Below are the code and all the weights of a small trained network. Each question names an input and a target symbol and asks about switching units off, where a switched-off unit gives its printed mean instead of its output.

import numpy as np


def w(rows, s, z=0):
    codes = np.array(rows[::2]) - 128.0
    scale = np.full(codes.shape[1], s)
    scale[-1] = z or s
    return codes * scale


def f(y):
    return np.maximum(y, 0)


def softmax(a):
    e = np.exp(a - a.max(-1, keepdims=True))
    return e / e.sum(-1, keepdims=True)


def log_softmax(a):
    a = a - a.max(-1, keepdims=True)
    return a - np.log(np.exp(a).sum(-1, keepdims=True))


def net(x, mask):
    ids = ['ΔΛΠΣΦΨαβηθμτ'.index(c) for c in x.split()]
    T = len(ids)
    res = E[ids] + P[:T]
    u = 0
    for l in range(3):
        r = res
        for j in range(3):
            rows = slice(2 * j, 2 * j + 2)
            q, k, v = (r @ M[l][rows].T for M in (Q, K, V))
            z = softmax(np.where(np.tri(T) > 0, q @ k.T / 2**0.5, -1e9)) @ v
            o = O[l][rows]
            res = res + np.where(mask[u + j], z, o[:, -1]) @ o[:, :-1]
        u += 3
        y = f(res @ A[l][:, :-1].T + A[l][:, -1])
        res = res + np.where(mask[u : u + 4], y, B[l][:, -1]) @ B[l][:, :-1]
        u += 4
    return log_softmax(res[-1] @ U[:, :-1].T + U[:, -1])


Q, K, V, O, A, B = {}, {}, {}, {}, {}, {}
E = w([
[168,69,221],'Δ',
[165,151,127],'Λ',
[26,111,97],'Π',
[98,93,135],'Σ',
[159,136,63],'Φ',
[129,107,113],'Ψ',
[77,89,126],'α',
[103,63,154],'β',
[123,91,145],'η',
[122,119,72],'θ',
[105,229,139],'μ',
[154,98,4],'τ',
],0.016)
P = w([
[254,106,120],'0',
[221,132,103],'1',
[214,143,94],'2',
[213,141,88],'3',
[185,157,78],'4',
[142,175,67],'5',
[117,188,55],'6',
[79,210,45],'7',
],0.0046)
Q[0] = w([
[164,190,246],'0.h0',
[255,117,106],'0.h0',
[138,147,60],'0.h1',
[68,141,170],'0.h1',
[202,155,11],'0.h2',
[147,35,174],'0.h2',
],0.014)
K[0] = w([
[218,107,58],'0.h0',
[193,243,198],'0.h0',
[140,117,167],'0.h1',
[209,152,61],'0.h1',
[156,245,5],'0.h2',
[193,62,154],'0.h2',
],0.014)
V[0] = w([
[194,132,128],'0.h0',
[140,200,134],'0.h0',
[119,96,152],'0.h1',
[129,158,93],'0.h1',
[209,61,1],'0.h2',
[157,204,73],'0.h2',
],0.0093)
O[0] = w([
[55,174,97,162],'0.h0',
[47,131,215,138],'0.h0',
[100,138,161,123],'0.h1',
[159,128,71,132],'0.h1',
[2,195,47,255],'0.h2',
[38,157,201,181],'0.h2',
],0.0065,0.0088)
A[0] = w([
[85,135,88,254],'0.n0',
[78,1,124,77],'0.n1',
[40,44,104,83],'0.n2',
[146,87,107,2],'0.n3',
],0.011,0.0013)
B[0] = w([
[114,79,93,254],'0.n0',
[172,251,175,153],'0.n1',
[244,90,195,201],'0.n2',
[38,149,96,135],'0.n3',
],0.011,0.0089)
Q[1] = w([
[197,156,122],'1.h0',
[157,199,112],'1.h0',
[218,145,90],'1.h1',
[112,3,19],'1.h1',
[31,115,124],'1.h2',
[141,1,226],'1.h2',
],0.0091)
K[1] = w([
[180,112,173],'1.h0',
[180,176,146],'1.h0',
[168,193,176],'1.h1',
[1,132,220],'1.h1',
[60,54,111],'1.h2',
[198,37,58],'1.h2',
],0.0089)
V[1] = w([
[110,146,146],'1.h0',
[35,197,218],'1.h0',
[138,87,148],'1.h1',
[106,222,87],'1.h1',
[255,146,81],'1.h2',
[235,144,84],'1.h2',
],0.007)
O[1] = w([
[124,118,110,110],'1.h0',
[117,56,3,31],'1.h0',
[109,160,77,70],'1.h1',
[167,59,226,254],'1.h1',
[28,86,117,126],'1.h2',
[39,96,120,133],'1.h2',
],0.0051,0.0029)
A[1] = w([
[101,241,255,51],'1.n0',
[188,119,210,129],'1.n1',
[12,69,217,253],'1.n2',
[37,2,238,209],'1.n3',
],0.0077,0.0036)
B[1] = w([
[69,90,243,170],'1.n0',
[104,170,172,190],'1.n1',
[165,163,8,253],'1.n2',
[240,104,129,204],'1.n3',
],0.015,0.0028)
Q[2] = w([
[80,161,98],'2.h0',
[155,180,156],'2.h0',
[66,176,157],'2.h1',
[91,29,106],'2.h1',
[149,16,121],'2.h2',
[7,79,192],'2.h2',
],0.013)
K[2] = w([
[84,107,136],'2.h0',
[91,115,195],'2.h0',
[141,33,110],'2.h1',
[126,213,66],'2.h1',
[73,6,123],'2.h2',
[47,200,93],'2.h2',
],0.012)
V[2] = w([
[112,212,19],'2.h0',
[186,150,123],'2.h0',
[166,1,118],'2.h1',
[206,144,96],'2.h1',
[140,106,56],'2.h2',
[133,3,153],'2.h2',
],0.014)
O[2] = w([
[111,2,176,253],'2.h0',
[200,82,205,159],'2.h0',
[224,180,52,87],'2.h1',
[190,56,173,182],'2.h1',
[139,56,87,184],'2.h2',
[198,219,30,90],'2.h2',
],0.01,0.0081)
A[2] = w([
[202,163,80,1],'2.n0',
[117,193,117,83],'2.n1',
[48,103,25,129],'2.n2',
[71,148,7,103],'2.n3',
],0.011,0.0026)
B[2] = w([
[155,184,97,142],'2.n0',
[134,121,77,149],'2.n1',
[104,247,90,253],'2.n2',
[212,135,180,153],'2.n3',
],0.016,0.0067)
U = w([
[183,180,155,3],'Δ',
[41,81,196,183],'Λ',
[168,135,163,120],'Π',
[168,112,141,126],'Σ',
[33,143,77,197],'Φ',
[158,65,48,92],'Ψ',
[155,136,162,133],'α',
[103,193,255,213],'β',
[163,103,120,49],'η',
[120,101,48,179],'θ',
[72,233,188,22],'μ',
[153,167,46,68],'τ',
],0.0084,0.0034)

Each question gives the input, a string of symbols that net reads in full, and the target symbol t.
The units are the heads (2 rows each of Q, K, V and O) and the neurons (one row each of A and B). Each row of codes is followed by its name. A weight is (code - 128) times the scale printed after its matrix; where a second scale follows, it is the last column's (O, A, B and U).
mask holds one flag per unit, layer by layer, with each layer's heads first. A switched-off unit (its flag False) gives its mean, the last column of its rows in O or B, instead of its output. The means were averaged over made-up inputs and are rounded, as every weight is.
A unit's drop is (log p(t) with every unit on - log p(t) with that unit switched off) / (log p(t) with every unit on - log p(t) with every unit switched off).
The circuit of an input: a set's keep is (log p(t) with only the set's units on - log p(t) with every unit switched off) / (log p(t) with every unit on - log p(t) with every unit switched off). Starting from the 12 units with the biggest drops (on a tie, the unit counted first), units are removed one at a time, each time the one whose removal leaves the highest keep (on an exact tie, the one counted first), for as long as the keep stays at least 0.8.
units of the circuit, in order: the units of the circuit, biggest drop first
k most important neurons: the k neurons with the biggest drops, biggest first
top k neurons in layer l: the k neurons of layer l with the biggest drops, biggest first
heads that matter: for each layer, one digit per head in row order, 1 if its drop is at least 0.15 and else 0, layers parted by /
input Σ Φ Λ Ψ Λ Λ Λ Φ, target Λ: 2 most important neurons => [1.n2, 0.n2]
input Φ Δ Λ Λ, target Λ: units of the circuit, in order => [1.n2, 0.n2, 2.h2]
input τ Ψ θ Λ Ψ Λ θ, target Λ: units of the circuit, in order => [2.h0, 0.h2]
input Λ Π Φ μ, target μ: 3 most important neurons => [1.n0, 0.n1, 0.n0]
input Λ β Σ Φ μ Λ, target μ: 2 most important neurons => [0.n1, 1.n0]
input Φ Λ α Λ Λ μ β, target μ: heads that matter => 001 / 000 / 110
input Λ Φ Φ β η τ, target τ: units of the circuit, in order => [0.n2, 2.h2]
input Φ τ Φ, target τ: 3 most important neurons => [0.n2, 0.n0, 2.n2]
input Φ θ Σ Φ τ, target τ: units of the circuit, in order => [2.n2, 2.h2, 0.n2]
input Ψ Ψ Φ Π Λ Ψ μ Π, target μ: 2 most important neurons => [1.n0, 0.n1]
input Λ Λ Λ β Λ μ Δ, target μ: units of the circuit, in order => [1.n0, 0.h2, 2.h0, 1.n1]
input Λ Φ η τ Φ Λ Λ Ψ, target Ψ: 3 most important neurons => [0.n2, 0.n0, 0.n1]
input θ Φ μ Φ, target μ: 4 most important neurons => [1.n0, 0.n0, 2.n2, 1.n2]
input Φ Φ Λ Φ Φ τ Λ, target Φ: top 2 neurons in layer 0 => [0.n0, 0.n1]
input α θ Λ Λ η Λ Δ, target Δ: 2 most important neurons => [1.n3, 0.n1]
input Λ η μ Σ Δ, target μ: 4 most important neurons => [1.n0, 0.n0, 1.n1, 0.n1]
input Λ Λ Φ Λ, target Φ: heads that matter => 001 / 000 / 000
input Φ η θ τ Λ β Δ, target Δ: units of the circuit, in order => [1.n3, 2.h0]
input Φ θ Δ Ψ Λ μ, target μ: heads that matter => 001 / 001 / 101
input Φ Φ Λ τ Ψ μ, target τ: heads that matter => 001 / 011 / 110
input β β τ Λ, target Λ: most important neuron => [2.n2]
input η τ Λ Ψ Ψ Σ Λ, target Ψ: heads that matter => 000 / 010 / 010
input Ψ θ Φ Φ μ Λ, target μ: heads that matter => 001 / 110 / 110
input Λ η Φ Λ Λ Λ Φ, target Λ: 2 most important neurons => [0.n2, 1.n2]
input τ Λ Φ, target Φ: top 3 neurons in layer 1 => [1.n3, 1.n0, 1.n1]
input Λ Λ Π β, target β: top 3 neurons in layer 1 => [1.n1, 1.n0, 1.n2]
input Σ Λ Φ, target Φ: top neuron in layer 2 => [2.n2]
input Σ τ Φ β, target β: 4 most important neurons => [0.n1, 0.n0, 1.n1, 0.n2]
input Λ η θ τ τ μ Λ Φ, target μ: top 3 neurons in layer 0 => [0.n0, 0.n2, 0.n1]
